Here is a tiny trained network, its code and every weight. The questions are about switching its units off for an input and a class, where a switched-off unit gives its printed mean instead of its output.

import numpy as np


def w(rows, s, z=0):
    codes = np.array(rows[::2]) - 128.0
    scale = np.full(codes.shape[1], s)
    scale[-1] = z or s
    return codes * scale


def f(y):
    return np.maximum(y, 0)


def log_softmax(a):
    a = a - a.max(-1, keepdims=True)
    return a - np.log(np.exp(a).sum(-1, keepdims=True))


def net(x, mask):
    res = np.array(x, float).reshape(1, 8) / 4 @ E
    y = f(res @ A[0][:, :-1].T + A[0][:, -1])
    res = res + np.where(mask, y, B[0][:, -1]) @ B[0][:, :-1]
    return log_softmax(res[-1] @ U[:, :-1].T + U[:, -1])


A, B = {}, {}
E = w([
[191,11,137,162,40,119,121,185],'x0',
[189,23,60,223,194,135,122,97],'x1',
[138,228,246,180,179,192,51,222],'x2',
[128,133,74,148,123,153,180,226],'x3',
[168,128,106,89,41,113,168,120],'x4',
[99,119,198,71,102,136,21,80],'x5',
[151,162,179,67,93,155,123,106],'x6',
[107,145,112,71,87,153,1,154],'x7',
],0.0069)
A[0] = w([
[128,103,132,63,5,81,95,162,97],'neuron 0',
[131,199,252,166,158,115,92,167,248],'neuron 1',
[115,166,86,221,173,130,160,217,253],'neuron 2',
[83,164,117,77,66,88,189,89,238],'neuron 3',
[74,123,122,115,147,75,85,16,113],'neuron 4',
[174,32,61,199,122,111,82,93,191],'neuron 5',
],0.014,0.0034)
B[0] = w([
[68,105,89,132,29,124,79,197,217],'neuron 0',
[164,178,142,176,42,204,75,66,253],'neuron 1',
[112,201,47,251,140,133,86,166,234],'neuron 2',
[221,143,102,163,118,174,142,67,213],'neuron 3',
[41,153,108,115,229,105,84,14,192],'neuron 4',
[184,80,80,101,213,117,228,116,229],'neuron 5',
],0.014,0.016)
U = w([
[108,125,164,83,206,90,131,42,127],'0',
[122,224,159,129,121,209,1,121,160],'1',
[58,152,57,145,120,94,83,126,161],'2',
[147,101,121,39,63,114,118,175,34],'3',
[195,139,56,179,164,109,201,121,180],'4',
[126,183,192,63,169,60,106,156,4],'5',
[155,134,73,98,74,131,129,59,117],'6',
[86,123,214,122,39,124,75,142,89],'7',
],0.0081,0.0038)

Each question gives the input, the list of numbers given to net, and the class t.
The units are the neurons (one row each of A and B). Each row of codes is followed by its name. A weight is (code - 128) times the scale printed after its matrix; where a second scale follows, it is the last column's (A, B and U).
mask holds one flag per neuron, in row order. A switched-off neuron (its flag False) gives its mean, the last column of its row in B, instead of its output. The means were averaged over made-up inputs and are rounded, as every weight is.
A unit's drop is (log p(t) with every unit on - log p(t) with that unit switched off) / (log p(t) with every unit on - log p(t) with every unit switched off).
The circuit of an input: a set's keep is (log p(t) with only the set's units on - log p(t) with every unit switched off) / (log p(t) with every unit on - log p(t) with every unit switched off). Starting from all 6 units, units are removed one at a time, each time the one whose removal leaves the highest keep (on an exact tie, the one counted first), for as long as the keep stays at least 0.8.
circuit, biggest first: the units of the circuit, biggest drop first
unit that matters most: the unit with the biggest drop
k most important neurons: the k neurons with the biggest drops, biggest first
drop when u is switched off: that unit's drop, to one decimal
input [-6,8,8,-4,7,-8,0,-4], class 1: 2 most important neurons -> neuron 5; neuron 1
input [-6,6,-6,-8,5,1,5,-5], class 0: unit that matters most -> neuron 4
input [-8,2,-2,6,7,7,-8,3], class 0: circuit, biggest first -> neuron 1; neuron 2; neuron 4
input [6,-8,2,-4,3,-1,-4,4], class 7: 2 most important neurons -> neuron 0; neuron 2
input [2,-5,-4,6,1,8,3,2], class 7: circuit, biggest first -> neuron 0; neuron 2
input [-3,-3,0,6,-7,-2,-7,-3], class 1: 2 most important neurons -> neuron 5; neuron 0
input [6,-7,-2,3,-6,-4,-4,-1], class 2: 4 most important neurons -> neuron 5; neuron 1; neuron 3; neuron 2
input [-3,2,-8,1,7,8,7,5], class 2: 3 most important neurons -> neuron 0; neuron 4; neuron 1
input [7,-2,-2,-6,7,2,-2,5], class 3: 2 most important neurons -> neuron 0; neuron 2
input [5,-4,-2,5,8,6,-2,-4], class 3: 4 most important neurons -> neuron 0; neuron 1; neuron 2; neuron 4
input [4,2,-8,-7,-8,1,1,-7], class 0: drop when neuron 2 is switched off -> 0.1
input [-3,0,-6,-6,-3,2,5,1], class 0: drop when neuron 4 is switched off -> 0.3
input [-3,0,-8,-5,-8,3,-2,-7], class 0: drop when neuron 1 is switched off -> 0.0
input [-1,6,1,-1,4,3,-1,2], class 4: circuit, biggest first -> neuron 5
